Below is a small trained network, with its code and all its weights. Each question gives an input and a target symbol and asks what happens when units are switched off, that is, made to give their printed mean instead of their output.

import numpy as np


def w(rows, s, z=0):
    codes = np.array(rows[::2]) - 128.0
    scale = np.full(codes.shape[1], s)
    scale[-1] = z or s
    return codes * scale


def f(y):
    return y / 2 * (1 + np.tanh(0.7978845608 * (y + 0.044715 * y**3)))


def softmax(a):
    e = np.exp(a - a.max(-1, keepdims=True))
    return e / e.sum(-1, keepdims=True)


def log_softmax(a):
    a = a - a.max(-1, keepdims=True)
    return a - np.log(np.exp(a).sum(-1, keepdims=True))


def net(x, mask):
    ids = ['Πηθλτω'.index(c) for c in x.split()]
    T = len(ids)
    res = E[ids] + P[:T]
    u = 0
    for l in range(2):
        q, k, v = (res @ M[l].T for M in (Q, K, V))
        z = softmax(np.where(np.tri(T) > 0, q @ k.T / 3**0.5, -1e9)) @ v
        res = res + np.where(mask[u], z, O[l][:, -1]) @ O[l][:, :-1]
        u += 1
        y = f(res @ A[l][:, :-1].T + A[l][:, -1])
        res = res + np.where(mask[u : u + 8], y, B[l][:, -1]) @ B[l][:, :-1]
        u += 8
    return log_softmax(res[-1] @ U[:, :-1].T + U[:, -1])


Q, K, V, O, A, B = {}, {}, {}, {}, {}, {}
E = w([
[90,178,185,129,175,115,37,142,34,111,188],'Π',
[64,24,200,84,144,175,90,157,166,144,68],'η',
[154,164,101,90,179,67,83,42,210,150,101],'θ',
[172,177,255,106,67,151,218,73,163,153,160],'λ',
[39,161,92,131,84,33,148,127,148,185,182],'τ',
[132,191,64,45,89,76,128,144,5,111,16],'ω',
],0.009)
P = w([
[44,163,133,214,174,118,171,72,128,64,71],'0',
[83,130,121,136,112,117,114,128,144,63,136],'1',
[85,156,150,96,130,101,105,130,124,130,143],'2',
[121,156,155,67,125,105,96,137,124,166,149],'3',
[158,153,155,51,124,101,85,153,130,201,160],'4',
[162,149,159,41,130,99,104,169,109,255,148],'5',
],0.0063)
Q[0] = w([
[200,114,1,208,120,126,175,143,119,74,91],'0.h1',
[66,142,204,22,119,57,97,111,165,236,147],'0.h1',
[71,159,114,17,109,50,76,161,52,214,44],'0.h1',
],0.0064)
K[0] = w([
[5,87,222,251,99,207,166,112,109,67,157],'0.h1',
[236,137,67,25,170,123,31,172,106,188,113],'0.h1',
[191,122,161,68,147,109,57,187,139,253,180],'0.h1',
],0.0051)
V[0] = w([
[68,89,197,182,170,161,94,119,185,154,253],'0.h1',
[138,16,171,119,120,235,113,179,119,100,55],'0.h1',
[118,159,187,170,46,155,177,182,19,107,178],'0.h1',
],0.006)
O[0] = w([
[143,83,103,87,247,41,253,101,90,110,107,2],'0.h1',
[89,136,65,81,143,222,152,70,145,119,209,49],'0.h1',
[163,219,51,138,180,186,183,207,246,179,92,68],'0.h1',
],0.0058,0.0025)
A[0] = w([
[42,153,85,157,134,94,69,155,75,26,79,252],'0.n1',
[32,98,92,153,184,192,96,110,146,57,108,159],'0.n2',
[110,150,122,95,81,94,61,94,53,121,208,179],'0.n3',
[18,167,51,131,98,74,135,132,132,139,170,206],'0.n4',
[74,67,166,73,79,118,1,216,42,181,49,218],'0.n5',
[192,137,165,100,139,96,31,1,145,92,155,191],'0.n6',
[189,166,159,117,165,81,113,101,108,103,52,181],'0.n7',
[178,134,23,165,119,214,121,181,161,137,124,26],'0.n8',
],0.0058,0.0029)
B[0] = w([
[2,105,54,158,173,62,70,150,57,46,194,182],'0.n1',
[79,115,2,168,149,142,73,160,143,62,107,142],'0.n2',
[124,171,145,138,78,108,121,74,16,189,231,173],'0.n3',
[49,143,10,84,127,75,142,42,125,221,148,156],'0.n4',
[77,95,220,94,135,114,86,195,75,182,102,254],'0.n5',
[137,160,161,171,92,199,97,78,25,62,92,166],'0.n6',
[137,195,158,186,157,150,174,167,61,72,83,155],'0.n7',
[170,35,135,189,113,79,148,70,104,81,142,116],'0.n8',
],0.0049,0.0098)
Q[1] = w([
[127,113,154,173,112,100,112,197,161,129,75],'1.h1',
[115,98,50,166,111,137,147,134,175,100,208],'1.h1',
[151,90,91,201,237,124,162,77,168,2,137],'1.h1',
],0.0066)
K[1] = w([
[167,245,81,162,48,36,179,27,47,159,199],'1.h1',
[114,137,78,180,167,140,54,122,96,9,45],'1.h1',
[1,110,28,168,162,81,62,143,134,108,95],'1.h1',
],0.0046)
V[1] = w([
[253,157,196,164,34,222,184,33,209,100,61],'1.h1',
[150,194,77,162,73,80,165,17,131,185,210],'1.h1',
[145,199,112,183,190,163,84,120,39,22,157],'1.h1',
],0.0046)
O[1] = w([
[19,107,63,173,115,181,158,181,51,156,172,2],'1.h1',
[152,93,134,229,121,83,131,254,138,88,139,99],'1.h1',
[211,76,208,146,21,189,198,112,126,244,65,170],'1.h1',
],0.0062,0.0043)
A[1] = w([
[86,159,78,99,73,245,138,225,132,168,184,211],'1.n1',
[64,174,121,236,176,162,154,149,92,142,129,162],'1.n2',
[176,131,195,145,46,175,53,163,179,153,89,162],'1.n3',
[67,103,159,112,61,139,106,70,73,136,146,210],'1.n4',
[250,144,165,105,167,117,198,114,231,184,73,251],'1.n5',
[125,153,117,162,196,67,107,190,106,135,188,188],'1.n6',
[150,137,131,47,156,62,119,111,110,73,99,158],'1.n7',
[254,195,153,66,99,156,100,49,190,180,122,162],'1.n8',
],0.0056,0.0014)
B[1] = w([
[99,189,68,82,202,183,153,199,84,58,167,185],'1.n1',
[182,116,96,131,122,121,174,178,130,148,63,160],'1.n2',
[168,155,61,185,55,99,72,191,182,133,118,208],'1.n3',
[78,111,141,135,102,169,125,104,83,170,171,254],'1.n4',
[206,64,134,161,91,156,202,253,22,157,86,147],'1.n5',
[162,149,117,166,115,81,71,169,161,87,104,164],'1.n6',
[138,104,182,104,190,150,151,107,115,83,144,196],'1.n7',
[147,221,60,74,134,196,157,118,194,192,68,198],'1.n8',
],0.0066,0.0075)
U = w([
[186,118,178,146,182,41,66,181,161,9,134,151],'Π',
[63,150,130,34,226,171,132,30,143,134,156,217],'η',
[116,10,197,194,41,99,118,92,70,162,168,2],'θ',
[191,116,116,123,143,142,254,168,126,189,7,104],'λ',
[117,162,19,181,50,111,37,125,220,185,97,127],'τ',
[110,133,63,132,135,174,124,183,107,102,164,178],'ω',
],0.0051,0.00099)

Each question gives the input, a string of symbols that net reads in full, and the target symbol t.
The units are the heads (3 rows each of Q, K, V and O) and the neurons (one row each of A and B). Each row of codes is followed by its name. A weight is (code - 128) times the scale printed after its matrix; where a second scale follows, it is the last column's (O, A, B and U).
mask holds one flag per unit, layer by layer, with each layer's heads first. A switched-off unit (its flag False) gives its mean, the last column of its rows in O or B, instead of its output. The means were averaged over made-up inputs and are rounded, as every weight is.
A unit's drop is (log p(t) with every unit on - log p(t) with that unit switched off) / (log p(t) with every unit on - log p(t) with every unit switched off).
The circuit of an input: a set's keep is (log p(t) with only the set's units on - log p(t) with every unit switched off) / (log p(t) with every unit on - log p(t) with every unit switched off). Starting from the 12 units with the biggest drops (on a tie, the unit counted first), units are removed one at a time, each time the one whose removal leaves the highest keep (on an exact tie, the one counted first), for as long as the keep stays at least 0.8.
circuit, biggest first: the units of the circuit, biggest drop first
unit that matters most: the unit with the biggest drop
top k neurons: the k neurons with the biggest drops, biggest first
top k neurons in layer l: the k neurons of layer l with the biggest drops, biggest first
input η Π η τ, target η: circuit, biggest first	0.n4, 1.h1, 1.n3
input η ω ω ω ω Π, target τ: circuit, biggest first	0.h1, 1.n3, 1.h1
input θ θ η ω η, target τ: circuit, biggest first	1.n3, 0.h1, 1.h1
input ω τ ω θ τ θ, target Π: circuit, biggest first	1.h1, 0.h1
input θ η θ Π Π θ, target λ: circuit, biggest first	1.h1, 1.n8, 1.n5
input τ η τ η, target Π: circuit, biggest first	1.h1, 0.n4, 0.n3
input ω ω η ω Π, target τ: circuit, biggest first	0.h1, 1.h1, 1.n3, 1.n8
input λ ω λ θ η, target θ: circuit, biggest first	0.h1, 1.n8
input ω ω λ η, target ω: circuit, biggest first	1.h1, 1.n1, 0.h1, 0.n1
input Π ω η λ θ λ, target θ: unit that matters most	0.h1
input ω θ η θ Π, target θ: circuit, biggest first	0.h1, 0.n3, 1.n1
input ω η ω ω Π η, target λ: top 3 neurons in layer 1	1.n5, 1.n8, 1.n6
input η η τ, target η: circuit, biggest first	1.h1, 0.n4, 1.n3
input η Π τ, target λ: top 2 neurons	1.n5, 0.n2
input λ θ ω Π ω η, target ω: circuit, biggest first	1.h1, 1.n1, 0.n1, 0.h1
input η ω η Π Π ω, target λ: circuit, biggest first	1.h1, 1.n5, 1.n8, 0.h1
input τ η Π τ, target λ: unit that matters most	0.h1
input Π ω Π η θ, target η: top 2 neurons	0.n6, 1.n8
input θ τ Π τ θ η, target θ: top 3 neurons in layer 0	0.n5, 0.n3, 0.n1
input ω ω θ τ ω, target Π: top 2 neurons in layer 0	0.n1, 0.n5
input τ ω η η τ τ, target Π: top neuron in layer 0	0.n2
input τ ω λ τ ω, target ω: top 2 neurons in layer 0	0.n1, 0.n5
input η Π θ, target λ: top 3 neurons	1.n8, 0.n2, 1.n5
input ω θ η ω η, target τ: top 2 neurons in layer 1	1.n3, 1.n8
input ω τ η η Π ω, target λ: top 2 neurons in layer 0	0.n2, 0.n3
input η η η λ, target λ: top 3 neurons	0.n5, 1.n5, 1.n8
input η ω η η θ Π, target θ: top neuron	0.n1
input τ τ θ, target Π: top 2 neurons in layer 0	0.n4, 0.n7
input η θ ω η λ τ, target ω: top 3 neurons	1.n1, 0.n1, 0.n5
